Below are the code and all the weights of a small trained network. Each question names an input and a class and asks about switching units off, where a switched-off unit gives its printed mean instead of its output.

import numpy as np


def w(rows, s, z=0):
    codes = np.array(rows[::2]) - 128.0
    scale = np.full(codes.shape[1], s)
    scale[-1] = z or s
    return codes * scale


def f(y):
    return np.maximum(y, 0)


def log_softmax(a):
    a = a - a.max(-1, keepdims=True)
    return a - np.log(np.exp(a).sum(-1, keepdims=True))


def net(x, mask):
    res = np.array(x, float).reshape(1, 3) / 4 @ E
    y = f(res @ A[0][:, :-1].T + A[0][:, -1])
    res = res + np.where(mask, y, B[0][:, -1]) @ B[0][:, :-1]
    return log_softmax(res[-1] @ U[:, :-1].T + U[:, -1])


A, B = {}, {}
E = w([
[152,80,11,150,62,99,209,65,203,154,127],'x0',
[38,143,117,255,161,129,133,213,190,129,109],'x1',
[96,213,129,160,57,223,210,139,163,226,22],'x2',
],0.0072)
A[0] = w([
[205,80,96,55,120,79,131,54,88,110,175,196],'neuron 0',
[160,1,51,145,130,10,171,83,160,112,181,109],'neuron 1',
[120,176,110,155,75,224,211,116,182,228,24,243],'neuron 2',
[76,87,77,229,143,95,134,144,235,126,137,252],'neuron 3',
[120,146,200,136,198,118,40,174,72,68,155,160],'neuron 4',
[101,109,176,140,199,113,27,192,95,64,159,152],'neuron 5',
],0.0073,0.0022)
B[0] = w([
[131,96,175,35,96,125,52,44,121,110,171,213],'neuron 0',
[157,30,109,79,148,153,109,82,104,80,216,206],'neuron 1',
[113,171,160,181,193,173,185,206,82,206,66,246],'neuron 2',
[112,135,70,163,87,20,153,141,254,54,160,197],'neuron 3',
[153,45,138,102,253,234,152,100,37,153,202,225],'neuron 4',
[152,90,104,150,195,175,179,169,100,145,130,223],'neuron 5',
],0.0077,0.012)
U = w([
[149,99,181,87,199,209,108,117,36,166,147,202],'0',
[133,122,142,64,26,59,23,67,176,53,161,110],'1',
[101,245,147,254,123,121,175,239,163,197,9,1],'2',
[129,100,54,191,153,94,162,159,185,63,171,186],'3',
],0.0073,0.0011)

Each question gives the input, the list of numbers given to net, and the class t.
The units are the neurons (one row each of A and B). Each row of codes is followed by its name. A weight is (code - 128) times the scale printed after its matrix; where a second scale follows, it is the last column's (A, B and U).
mask holds one flag per neuron, in row order. A switched-off neuron (its flag False) gives its mean, the last column of its row in B, instead of its output. The means were averaged over made-up inputs and are rounded, as every weight is.
A unit's drop is (log p(t) with every unit on - log p(t) with that unit switched off) / (log p(t) with every unit on - log p(t) with every unit switched off).
The circuit of an input: a set's keep is (log p(t) with only the set's units on - log p(t) with every unit switched off) / (log p(t) with every unit on - log p(t) with every unit switched off). Starting from all 6 units, units are removed one at a time, each time the one whose removal leaves the highest keep (on an exact tie, the one counted first), for as long as the keep stays at least 0.8.
units of the circuit, in order: the units of the circuit, biggest drop first
top k neurons: the k neurons with the biggest drops, biggest first
drop of u: that unit's drop, to one decimal
input [7,-7,8], class 2: units of the circuit, in order => (neuron 2)
input [8,-3,1], class 1: top 2 neurons => (neuron 4; neuron 5)
input [4,-2,-8], class 1: units of the circuit, in order => (neuron 2; neuron 0)
input [-1,5,1], class 2: units of the circuit, in order => (neuron 1; neuron 0)
input [5,-1,0], class 1: units of the circuit, in order => (neuron 4; neuron 5)
input [-4,8,0], class 3: top 2 neurons => (neuron 3; neuron 2)
input [4,-7,7], class 2: units of the circuit, in order => (neuron 2; neuron 4)
input [3,-8,-8], class 1: top 2 neurons => (neuron 0; neuron 2)
input [8,-2,0], class 1: drop of neuron 4 => 0.2
input [-8,4,7], class 2: drop of neuron 1 => 0.1
input [5,-2,-8], class 1: drop of neuron 1 => 0.0
